Each row has a name. After each piece below comes the name of the row it's from, unless a question asks for something else. Each question is about the rows just above it.

W: [133 181 164 120 150 171 123 158 161 171 126 186  97 187 115  97 192 121
 194 142 135 139]
A: [126  93 100 138 104  96 122  81  94 107 128  98 114  75 110 102  96  95
  82 203 123  87]
S: [120 141 153 114 106 146 117 142 105 150 120 146 110 136 123 109 146 127
 112 215 120  87]
M: [122 146  94 147 109  63 133  67  99  85 131  76 119  56 117 114  77 166
  62 194 127 118]
H: [126 146 148 119 123 156 124 135 121 154 122 152 103 144 119 108 149 116
 142 183 128  89]
B: [116  92 101 119 123  84 135 161 136 140 162 133  94 101 108  96  90 115
 121 104 122 119]
V: [140 156 135 140 158 152 136 140 162 135 133 161 124 156 133 131 167 140
 167 118 139 174]
which: [136 140 162 135 133 161] -> V
Which row holds [126 146 148 119 123 156 124 135 121 154 122 152 103 144 119 108 149 116
 142 183 128  89]? -> H
which: [120 146 110] -> S

P: [109 128 146 154 169  62 167 131 173  85 109  54  62  85 136 126 131 133
 173 111 122  77 160  88 113 101 118 128 235 158  90 144 137 120 149 210
  86]
N: [122 131 139 154 101  87 166 113 148 104 119  92  87 104 155 105 151 117
  81 119 127 115 151 101  92  88  96 131 156 186  97 110 136 113 145 156
 100]
T: [121 135 118  89 120 124  63  92 112 149 159 177 124 149  55 160 107  94
 127 117 183 167 165  74 131 123 166 135 171 173 116  68 138 105 150 150
 123]
E: [125 123 121 105  94 165 130 138 101 126 124 126 165 126 162 128 126 152
 111 137  79 126 108 107 110 134 149 123  45  64 118 136 131 122 125  63
 145]
which: [122 131 139 154 101  87 166 113 148 104 119  92  87 104 155 105 151 117
  81 119 127 115 151 101  92  88  96 131 156 186  97 110 136 113 145 156
 100] -> N
Which row holds [183 167]? -> T
Where do [111 122  77 160  88 113 101 118 128 235] appear? -> P

Fekit: [132  54  87 111 122]
sos: [191  55 147 191  55]
Lares: [132 204  87  44 122]
Los: [132 204  87  87 122]
mozok: [ 67 126 125  80  55]
The value that Los holds more than once: -> [87]
The one value in mozok and sos: -> [55]
Where do [191  55 147 191  55] appear? -> sos
Which row holds [132 204  87  44 122]? -> Lares

Fuz: [ 99 135 142  77 108 106 141 220]
Vutev: [120 114 109 113 138 139 157 222]
Mit: [100 149 133  74 148 145 151  45]
kaveg: [120 100 128 127 126 133 150 201]
sovuz: [107 107 142  99 144 107 107 194]
Rabok: [131 132 113 167 119 129 113  49]
tofab: [177 118 107 128 108  99 141 220]
Pokeb: [ 64 158 145 160 121 134 124 117]
muti: [ 79 132 121 162 132 143 132  90]
did: [107 135 122 164 135 126 126 168]
The row with [107 128 108  99 141] is -> tofab
After [107 135 122], its row goes on with -> [164 135 126 126 168]
which: [ 77 108 106 141] -> Fuz
Go on from [135 142] to the end of its row. -> [ 77 108 106 141 220]
which: [ 64 158 145 160 121 134 124 117] -> Pokeb
The value that sovuz holds more than once: -> [107]
Shared by sovuz and did: -> [107]

murug: [101 121  98  97 138  97]
repe: [121 146 146 146 146 146]
Ner: [137 116 186 171 166 135]
Rul: [141  52 187  63 113 131]
pez: [141  51 187 198 146 135]
After [ 52 187], its row goes on with -> [ 63 113 131]
The rest of the row after [141  51 187]: -> [198 146 135]
Which value appears more than once in repe? -> [146]
Which value appears more than once in murug? -> [97]
which: [141  51 187 198 146 135] -> pez
Which row holds [141  51 187]? -> pez

Kan: [139  79 160 190 107 122 146 177 166]
gol: [210 115 133 172 111 161 166  91 179]
dor: [172 138 129 183  73  95 155 226 126]
nodog: [147 187 129 169  47 154 199 212 140]
felo: [ 60 162 170 173 107 122 146 145 124]
Go on from [160 190 107 122] to the end of its row. -> [146 177 166]
Go on from [169  47 154 199 212] to the end of its row. -> [140]
Which row holds [139  79 160 190 107 122 146 177 166]? -> Kan
Where do [139  79 160 190 107 122 146 177] appear? -> Kan

sig: [111 149 124 111 116 140 126 136 123 147 118 157 179  39 151 121 193 126
 133]
bafi: [137 143 126 153 131 145 157 131 117 131 153 142 132 156 122 127 121 139
 114]
tepa: [168 145 125 137 132 124 124 130 144 110 125 134  73 127 128 122 119 141
 124]
Nadi: [111 149 124 111 116 116 109 136 123 147 118 157 179  39 151 133 129 121
 110]
lolol: [121 125 121 171 125 179 130 146 110 152  92 137 125 113 115 129 131 117
 127]
gefal: [111 149 124 111 116 116 109 136 123 147 118 157 179  39 151 121 193 126
 133]
gofi: [121 150 118 125 135 144 112 121 123 135 110 124 137 145 107 115 127 120
 107]
tik: [134  73 128 111 116 116 132 136 123 124 118 157 179  39 151 121 193 126
 133]
sof: [135 119 123 148 125 135 136  89 155 132  89 154  89  89 135 155 107 131
 123]
Where do [168 145 125 137 132 124 124 130 144 110 125 134  73 127 128 122 119 141
 124] appear? -> tepa
Where do [134  73 127] appear? -> tepa
which: [121 125 121 171 125 179 130 146 110 152  92 137 125 113 115 129 131 117
 127] -> lolol
which: [135 119 123 148 125 135 136  89 155 132  89 154  89  89 135 155 107 131
 123] -> sof

